Below are the code and all the weights of a small trained network. Each question names an input and a class and asks about switching units off, where a switched-off unit gives its printed mean instead of its output.

import numpy as np


def w(rows, s, z=0):
    codes = np.array(rows[::2]) - 128.0
    scale = np.full(codes.shape[1], s)
    scale[-1] = z or s
    return codes * scale


def f(y):
    return y / 2 * (1 + np.tanh(0.7978845608 * (y + 0.044715 * y**3)))


def log_softmax(a):
    a = a - a.max(-1, keepdims=True)
    return a - np.log(np.exp(a).sum(-1, keepdims=True))


def net(x, mask):
    res = np.array(x, float).reshape(1, 8) / 4 @ E
    y = f(res @ A[0][:, :-1].T + A[0][:, -1])
    res = res + np.where(mask, y, B[0][:, -1]) @ B[0][:, :-1]
    return log_softmax(res[-1] @ U[:, :-1].T + U[:, -1])


A, B = {}, {}
E = w([
[127,116,122,128,137,159],'x0',
[119,136,130,132,117,98],'x1',
[135,67,143,119,168,176],'x2',
[198,11,158,158,2,138],'x3',
[125,156,170,132,99,49],'x4',
[144,180,126,105,96,138],'x5',
[174,98,107,36,132,48],'x6',
[116,135,101,100,99,190],'x7',
],0.0083)
A[0] = w([
[231,83,153,212,55,134,125],'neuron 0',
[153,151,166,207,141,65,255],'neuron 1',
[61,179,136,12,175,93,112],'neuron 2',
[158,121,12,130,135,159,183],'neuron 3',
[52,175,149,74,173,170,76],'neuron 4',
[147,84,166,158,78,125,164],'neuron 5',
[130,54,104,191,70,134,172],'neuron 6',
[122,68,190,185,197,74,229],'neuron 7',
[97,96,169,32,130,50,186],'neuron 8',
[49,176,238,254,99,192,81],'neuron 9',
[209,81,98,141,19,107,60],'neuron 10',
[191,152,145,56,70,9,241],'neuron 11',
],0.007,0.0041)
B[0] = w([
[130,167,148,78,190,51,234],'neuron 0',
[60,136,145,80,94,237,207],'neuron 1',
[130,50,116,207,176,130,209],'neuron 2',
[59,75,230,119,113,245,165],'neuron 3',
[158,127,82,194,175,128,173],'neuron 4',
[55,177,145,101,217,89,192],'neuron 5',
[168,207,128,57,221,121,210],'neuron 6',
[165,197,80,43,20,167,196],'neuron 7',
[121,76,134,108,94,165,194],'neuron 8',
[149,2,95,140,34,48,199],'neuron 9',
[136,147,94,161,246,73,211],'neuron 10',
[109,64,140,120,143,194,254],'neuron 11',
],0.0064,0.0072)
U = w([
[51,142,241,93,138,175,198],'0',
[121,163,104,68,114,143,195],'1',
[164,143,129,203,245,27,1],'2',
[141,105,139,120,100,144,153],'3',
[213,2,97,175,61,79,129],'4',
[140,144,162,112,102,154,100],'5',
[156,191,175,87,89,190,84],'6',
],0.0079,0.0038)

Each question gives the input, the list of numbers given to net, and the class t.
The units are the neurons (one row each of A and B). Each row of codes is followed by its name. A weight is (code - 128) times the scale printed after its matrix; where a second scale follows, it is the last column's (A, B and U).
mask holds one flag per neuron, in row order. A switched-off neuron (its flag False) gives its mean, the last column of its row in B, instead of its output. The means were averaged over made-up inputs and are rounded, as every weight is.
A unit's drop is (log p(t) with every unit on - log p(t) with that unit switched off) / (log p(t) with every unit on - log p(t) with every unit switched off).
The circuit of an input: a set's keep is (log p(t) with only the set's units on - log p(t) with every unit switched off) / (log p(t) with every unit on - log p(t) with every unit switched off). Starting from all 12 units, units are removed one at a time, each time the one whose removal leaves the highest keep (on an exact tie, the one counted first), for as long as the keep stays at least 0.8.
units of the circuit, in order: the units of the circuit, biggest drop first
k most important neurons: the k neurons with the biggest drops, biggest first
drop when u is switched off: that unit's drop, to one decimal
input [-1,6,2,7,-6,-4,-2,-2], class 2: units of the circuit, in order -> neuron 10; neuron 0; neuron 6
input [2,-3,-8,7,8,-4,-3,-7], class 0: units of the circuit, in order -> neuron 1
input [4,3,-3,6,-8,2,3,-2], class 0: units of the circuit, in order -> neuron 3; neuron 9
input [7,-3,5,-3,2,2,8,8], class 4: units of the circuit, in order -> neuron 2; neuron 1; neuron 6
input [5,0,-7,6,-1,4,-5,-3], class 2: units of the circuit, in order -> neuron 10; neuron 0; neuron 7
input [3,3,0,6,-1,-6,-5,-6], class 1: 4 most important neurons -> neuron 7; neuron 6; neuron 1; neuron 2
input [2,0,-7,8,-5,0,5,-1], class 2: units of the circuit, in order -> neuron 10; neuron 0
input [-2,3,4,5,1,2,3,-7], class 6: units of the circuit, in order -> neuron 7; neuron 9
input [1,-3,-2,-6,3,-4,-3,-8], class 6: units of the circuit, in order -> neuron 7; neuron 1
input [-2,-3,-3,3,-6,-8,-8,-8], class 1: units of the circuit, in order -> neuron 7; neuron 6
input [-4,4,-5,0,5,-6,2,-6], class 1: 2 most important neurons -> neuron 7; neuron 3
input [-6,1,-8,-5,2,4,3,-1], class 3: 2 most important neurons -> neuron 2; neuron 5
input [-6,3,1,-1,-5,1,7,-7], class 4: 2 most important neurons -> neuron 6; neuron 5
input [4,-1,8,7,-8,-5,-3,-4], class 0: 2 most important neurons -> neuron 3; neuron 5
input [-2,4,4,2,-3,-8,-2,-6], class 1: most important neuron -> neuron 7
input [3,1,0,-8,5,6,-4,-2], class 2: 2 most important neurons -> neuron 4; neuron 2
input [4,7,2,1,-3,1,-7,3], class 4: 2 most important neurons -> neuron 9; neuron 1
input [6,7,2,7,-8,-8,-1,-3], class 0: 2 most important neurons -> neuron 3; neuron 7
input [-1,1,6,3,-8,5,6,7], class 0: drop when neuron 1 is switched off -> -0.2
input [2,4,-1,6,-2,4,-3,5], class 2: drop when neuron 10 is switched off -> 0.3
